Below is a small trained network, with its code and all its weights. Each question gives an input and a class and asks what happens when units are switched off, that is, made to give their printed mean instead of their output.

import numpy as np


def w(rows, s, z=0):
    codes = np.array(rows[::2]) - 128.0
    scale = np.full(codes.shape[1], s)
    scale[-1] = z or s
    return codes * scale


def norm(h):
    return h / np.sqrt((h * h).mean(-1, keepdims=True) + 1e-5)


def f(y):
    return np.maximum(y, 0)


def log_softmax(a):
    a = a - a.max(-1, keepdims=True)
    return a - np.log(np.exp(a).sum(-1, keepdims=True))


def net(x, mask):
    res = np.array(x, float).reshape(1, 5) / 4 @ E
    u = 0
    for l in range(2):
        y = f(norm(res) @ A[l][:, :-1].T + A[l][:, -1])
        res = res + np.where(mask[u : u + 11], y, B[l][:, -1]) @ B[l][:, :-1]
        u += 11
    return log_softmax(norm(res)[-1] @ U[:, :-1].T + U[:, -1])


A, B = {}, {}
E = w([
[73,82,246,53],'x0',
[52,179,130,43],'x1',
[165,65,77,50],'x2',
[148,122,191,195],'x3',
[1,76,129,216],'x4',
],0.0055)
A[0] = w([
[149,147,2,138,28],'L0N1',
[86,146,182,102,117],'L0N2',
[139,200,149,168,71],'L0N3',
[51,87,140,124,107],'L0N4',
[77,134,185,171,123],'L0N5',
[69,124,171,194,59],'L0N6',
[123,117,179,69,4],'L0N7',
[210,139,123,100,189],'L0N8',
[186,155,41,113,75],'L0N9',
[71,27,120,100,165],'L0N10',
[43,182,90,202,101],'L0N11',
],0.0098,0.0029)
B[0] = w([
[174,57,23,134,238],'L0N1',
[142,175,120,3,202],'L0N2',
[129,195,161,77,174],'L0N3',
[156,156,139,174,200],'L0N4',
[102,120,156,220,202],'L0N5',
[97,114,222,224,194],'L0N6',
[54,35,128,98,178],'L0N7',
[170,242,103,248,253],'L0N8',
[213,53,135,110,243],'L0N9',
[242,169,173,215,224],'L0N10',
[133,230,223,91,219],'L0N11',
],0.0054,0.0046)
A[1] = w([
[30,98,157,237,226],'L1N1',
[42,101,157,222,185],'L1N2',
[156,119,167,101,178],'L1N3',
[190,161,17,145,166],'L1N4',
[164,74,123,134,124],'L1N5',
[165,180,99,65,240],'L1N6',
[89,158,184,60,151],'L1N7',
[91,62,254,110,254],'L1N8',
[177,99,190,136,180],'L1N9',
[127,77,113,120,144],'L1N10',
[112,214,193,90,235],'L1N11',
],0.013,0.0048)
B[1] = w([
[147,250,87,61,217],'L1N1',
[150,172,120,87,202],'L1N2',
[2,142,69,8,176],'L1N3',
[158,126,197,219,254],'L1N4',
[90,249,60,104,161],'L1N5',
[137,90,204,162,234],'L1N6',
[172,64,150,129,194],'L1N7',
[115,69,56,176,236],'L1N8',
[116,155,63,36,199],'L1N9',
[131,140,177,115,140],'L1N10',
[98,93,243,118,241],'L1N11',
],0.0083,0.0098)
U = w([
[116,69,82,156,2],'0',
[69,102,95,50,155],'1',
[198,102,145,219,224],'2',
[137,182,49,120,69],'3',
[73,127,117,179,19],'4',
[117,228,205,107,186],'5',
[105,4,198,84,145],'6',
],0.019,0.0081)

Each question gives the input, the list of numbers given to net, and the class t.
The units are the neurons (one row each of A and B). Each row of codes is followed by its name. A weight is (code - 128) times the scale printed after its matrix; where a second scale follows, it is the last column's (A, B and U).
mask holds one flag per neuron, layer by layer. A switched-off neuron (its flag False) gives its mean, the last column of its row in B, instead of its output. The means were averaged over made-up inputs and are rounded, as every weight is.
A unit's drop is (log p(t) with every unit on - log p(t) with that unit switched off) / (log p(t) with every unit on - log p(t) with every unit switched off).
The circuit of an input: a set's keep is (log p(t) with only the set's units on - log p(t) with every unit switched off) / (log p(t) with every unit on - log p(t) with every unit switched off). Starting from the 12 units with the biggest drops (on a tie, the unit counted first), units are removed one at a time, each time the one whose removal leaves the highest keep (on an exact tie, the one counted first), for as long as the keep stays at least 0.8.
units of the circuit, in order: the units of the circuit, biggest drop first
unit that matters most: the unit with the biggest drop
top k neurons: the k neurons with the biggest drops, biggest first
k most important neurons of layer l: the k neurons of layer l with the biggest drops, biggest first
drop of u: that unit's drop, to one decimal
input [-5,-7,-3,-7,6], class 5: unit that matters most => L1N1
input [7,2,-3,-2,3], class 1: units of the circuit, in order => [L1N8; L1N4]
input [7,-4,-7,-8,1], class 1: top 4 neurons => [L1N4; L0N8; L1N8; L0N2]
input [-4,-8,2,8,1], class 3: 3 most important neurons of layer 1 => [L1N11; L1N6; L1N1]
input [6,8,-6,1,1], class 6: units of the circuit, in order => [L1N7; L1N8]
input [3,-1,1,-6,4], class 1: top 2 neurons => [L0N8; L1N4]
input [8,3,-1,-5,7], class 1: units of the circuit, in order => [L1N8; L1N1]
input [-3,-1,4,-8,8], class 2: 3 most important neurons of layer 1 => [L1N4; L1N3; L1N9]
input [4,1,-1,-5,3], class 1: top 3 neurons => [L0N8; L1N4; L1N8]
input [6,-1,7,5,-5], class 1: 4 most important neurons of layer 1 => [L1N3; L1N9; L1N4; L1N5]
input [0,1,8,-2,-1], class 2: top 2 neurons => [L1N1; L1N4]
input [7,3,1,4,3], class 1: 2 most important neurons of layer 1 => [L1N8; L1N1]
input [3,-8,5,6,-6], class 5: 2 most important neurons of layer 0 => [L0N8; L0N1]
input [4,2,-1,-7,4], class 1: units of the circuit, in order => [L1N4]
input [4,-7,6,0,-2], class 5: 2 most important neurons of layer 0 => [L0N8; L0N6]
input [8,0,5,2,-4], class 1: top 2 neurons => [L1N3; L1N4]
input [-3,-8,-7,5,-4], class 5: top 2 neurons => [L1N8; L0N1]
input [-4,0,4,3,4], class 3: top 3 neurons => [L1N11; L0N2; L1N6]
input [7,-1,8,-2,-4], class 1: 4 most important neurons of layer 1 => [L1N3; L1N4; L1N9; L1N5]
input [3,-3,-1,-8,7], class 5: most important neuron of layer 0 => [L0N11]
input [-5,-7,3,8,4], class 3: drop of L1N11 => 0.2
input [6,-7,-1,1,6], class 3: drop of L1N1 => 0.3
input [-3,2,1,-2,8], class 5: drop of L0N11 => 0.3
